Here is a tiny trained network, its code and every weight. The questions are about switching its units off for an input and a target symbol, where a switched-off unit gives its printed mean instead of its output.

import numpy as np


def w(rows, s, z=0):
    codes = np.array(rows[::2]) - 128.0
    scale = np.full(codes.shape[1], s)
    scale[-1] = z or s
    return codes * scale


def norm(h):
    return h / np.sqrt((h * h).mean(-1, keepdims=True) + 1e-5)


def f(y):
    return y / 2 * (1 + np.tanh(0.7978845608 * (y + 0.044715 * y**3)))


def softmax(a):
    e = np.exp(a - a.max(-1, keepdims=True))
    return e / e.sum(-1, keepdims=True)


def log_softmax(a):
    a = a - a.max(-1, keepdims=True)
    return a - np.log(np.exp(a).sum(-1, keepdims=True))


def net(x, mask):
    ids = ['ΣΩαδθφψ'.index(c) for c in x.split()]
    T = len(ids)
    res = E[ids] + P[:T]
    u = 0
    for l in range(2):
        q, k, v = (norm(res) @ M[l].T for M in (Q, K, V))
        z = softmax(np.where(np.tri(T) > 0, q @ k.T / 2**0.5, -1e9)) @ v
        res = res + np.where(mask[u], z, O[l][:, -1]) @ O[l][:, :-1]
        u += 1
        y = f(norm(res) @ A[l][:, :-1].T + A[l][:, -1])
        res = res + np.where(mask[u : u + 4], y, B[l][:, -1]) @ B[l][:, :-1]
        u += 4
    return log_softmax(norm(res)[-1] @ U[:, :-1].T + U[:, -1])


Q, K, V, O, A, B = {}, {}, {}, {}, {}, {}
E = w([
[131,108,120,143,147,144,133],'Σ',
[134,146,174,1,114,66,134],'Ω',
[136,114,122,135,128,168,138],'α',
[107,120,123,154,170,119,129],'δ',
[113,114,116,151,130,147,149],'θ',
[89,134,157,30,104,113,227],'φ',
[83,139,127,162,138,129,139],'ψ',
],0.025)
P = w([
[219,138,170,218,89,79,89],'0',
[123,248,84,178,185,146,227],'1',
[158,159,127,97,116,125,125],'2',
[212,210,143,199,159,121,134],'3',
[28,44,100,15,130,141,73],'4',
[149,2,134,177,88,71,113],'5',
[124,228,34,81,178,159,83],'6',
[62,33,206,81,144,161,152],'7',
[185,157,144,116,179,170,158],'8',
[69,81,122,50,174,144,106],'9',
[131,57,227,119,167,150,179],'10',
],0.015)
Q[0] = w([
[194,204,29,238,121,139,69],'L0H0',
[64,88,9,68,91,127,24],'L0H0',
],0.013)
K[0] = w([
[187,140,125,217,98,99,114],'L0H0',
[148,254,35,113,177,173,135],'L0H0',
],0.018)
V[0] = w([
[76,155,133,132,10,184,140],'L0H0',
[226,89,120,108,31,255,142],'L0H0',
],0.011)
O[0] = w([
[137,192,25,57,197,41,137,85],'L0H0',
[26,113,99,73,106,133,2,4],'L0H0',
],0.016,0.0017)
A[0] = w([
[68,39,244,199,155,181,83,254],'L0N0',
[113,227,84,142,220,233,113,162],'L0N1',
[207,144,131,242,192,140,188,140],'L0N2',
[134,197,217,43,7,2,18,102],'L0N3',
],0.0077,0.0064)
B[0] = w([
[113,91,57,110,108,251,143,254],'L0N0',
[171,5,173,128,95,52,106,179],'L0N1',
[8,136,148,66,38,97,153,201],'L0N2',
[191,225,100,143,88,25,172,165],'L0N3',
],0.012,0.0096)
Q[1] = w([
[130,103,163,133,246,170,140],'L1H0',
[134,146,159,154,126,116,100],'L1H0',
],0.014)
K[1] = w([
[51,3,100,55,135,157,187],'L1H0',
[171,42,161,192,103,102,87],'L1H0',
],0.0045)
V[1] = w([
[117,144,2,77,121,149,219],'L1H0',
[81,72,77,191,111,116,146],'L1H0',
],0.0096)
O[1] = w([
[146,90,152,200,116,54,65,254],'L1H0',
[173,143,3,188,108,113,168,157],'L1H0',
],0.015,0.0087)
A[1] = w([
[106,65,103,77,84,130,173,207],'L1N0',
[133,96,182,110,83,26,141,102],'L1N1',
[181,113,223,65,249,67,101,96],'L1N2',
[114,240,110,64,27,37,229,6],'L1N3',
],0.012,0.0025)
B[1] = w([
[160,163,142,90,130,75,94,238],'L1N0',
[100,114,153,128,210,160,156,247],'L1N1',
[58,54,252,146,112,133,106,199],'L1N2',
[166,129,25,59,131,129,183,254],'L1N3',
],0.019,0.0098)
U = w([
[151,158,98,58,125,116,186,161],'Σ',
[94,105,174,27,70,140,145,22],'Ω',
[101,117,201,138,140,114,139,255],'α',
[107,116,110,119,146,250,144,110],'δ',
[158,138,182,176,65,143,214,75],'θ',
[72,164,104,56,125,141,64,105],'φ',
[191,110,119,160,105,67,122,152],'ψ',
],0.014,0.0026)

Each question gives the input, a string of symbols that net reads in full, and the target symbol t.
The units are the heads (2 rows each of Q, K, V and O) and the neurons (one row each of A and B). Each row of codes is followed by its name. A weight is (code - 128) times the scale printed after its matrix; where a second scale follows, it is the last column's (O, A, B and U).
mask holds one flag per unit, layer by layer, with each layer's heads first. A switched-off unit (its flag False) gives its mean, the last column of its rows in O or B, instead of its output. The means were averaged over made-up inputs and are rounded, as every weight is.
A unit's drop is (log p(t) with every unit on - log p(t) with that unit switched off) / (log p(t) with every unit on - log p(t) with every unit switched off).
The circuit of an input: a set's keep is (log p(t) with only the set's units on - log p(t) with every unit switched off) / (log p(t) with every unit on - log p(t) with every unit switched off). Starting from all 10 units, units are removed one at a time, each time the one whose removal leaves the highest keep (on an exact tie, the one counted first), for as long as the keep stays at least 0.8.
units of the circuit, in order: the units of the circuit, biggest drop first
most important unit: the unit with the biggest drop
top k neurons: the k neurons with the biggest drops, biggest first
k most important neurons of layer l: the k neurons of layer l with the biggest drops, biggest first
input ψ Σ φ δ α, target δ: most important unit : L0N0
input θ ψ φ φ δ ψ δ, target α: top 4 neurons : (L0N1 L1N1 L0N3 L0N0)
input ψ θ φ Σ δ δ Ω ψ θ φ θ, target Σ: top 2 neurons : (L0N2 L1N3)
input ψ Ω θ φ φ θ θ Ω ψ, target ψ: top 3 neurons : (L0N1 L0N2 L1N2)
input ψ α ψ δ ψ, target φ: units of the circuit, in order : (L0H0 L1N3 L1N2)
input Σ Σ θ Σ δ ψ φ θ φ θ, target α: top 2 neurons : (L0N0 L1N3)
input θ Σ ψ φ α Σ, target Σ: top 2 neurons : (L0N2 L1N2)
input Σ α δ θ θ θ α Σ, target ψ: 3 most important neurons of layer 1 : (L1N3 L1N1 L1N2)
input θ ψ Ω δ Σ ψ Ω θ Ω Ω Ω, target α: top 3 neurons : (L1N2 L0N2 L1N1)
input Ω ψ α α δ, target Σ: units of the circuit, in order : (L0H0 L1N2)
input Ω Ω θ, target Ω: 2 most important neurons of layer 0 : (L0N2 L0N0)
input ψ Σ δ Σ θ, target δ: units of the circuit, in order : (L0N0 L0H0)
input Ω Ω Σ φ ψ α φ Σ Σ θ φ, target α: top 4 neurons : (L0N2 L1N3 L0N3 L1N1)
input Ω θ ψ Σ Ω φ, target Σ: units of the circuit, in order : (L1N2)
input α φ Σ Σ θ δ φ θ ψ θ δ, target ψ: top 2 neurons : (L1N1 L1N2)
input ψ θ φ δ θ, target ψ: top 2 neurons : (L0N2 L1N2)
input Ω Σ θ θ, target Ω: top 2 neurons : (L0N2 L0N3)
input δ Σ Σ θ α θ, target δ: units of the circuit, in order : (L0H0 L0N0)
input φ Σ Ω Ω ψ φ α φ, target α: 2 most important neurons of layer 1 : (L1N2 L1N1)
input φ Σ θ Ω ψ φ Ω δ φ ψ ψ, target θ: units of the circuit, in order : (L0H0)
input Σ α ψ δ θ Σ Ω θ, target ψ: 2 most important neurons of layer 1 : (L1N3 L1N1)
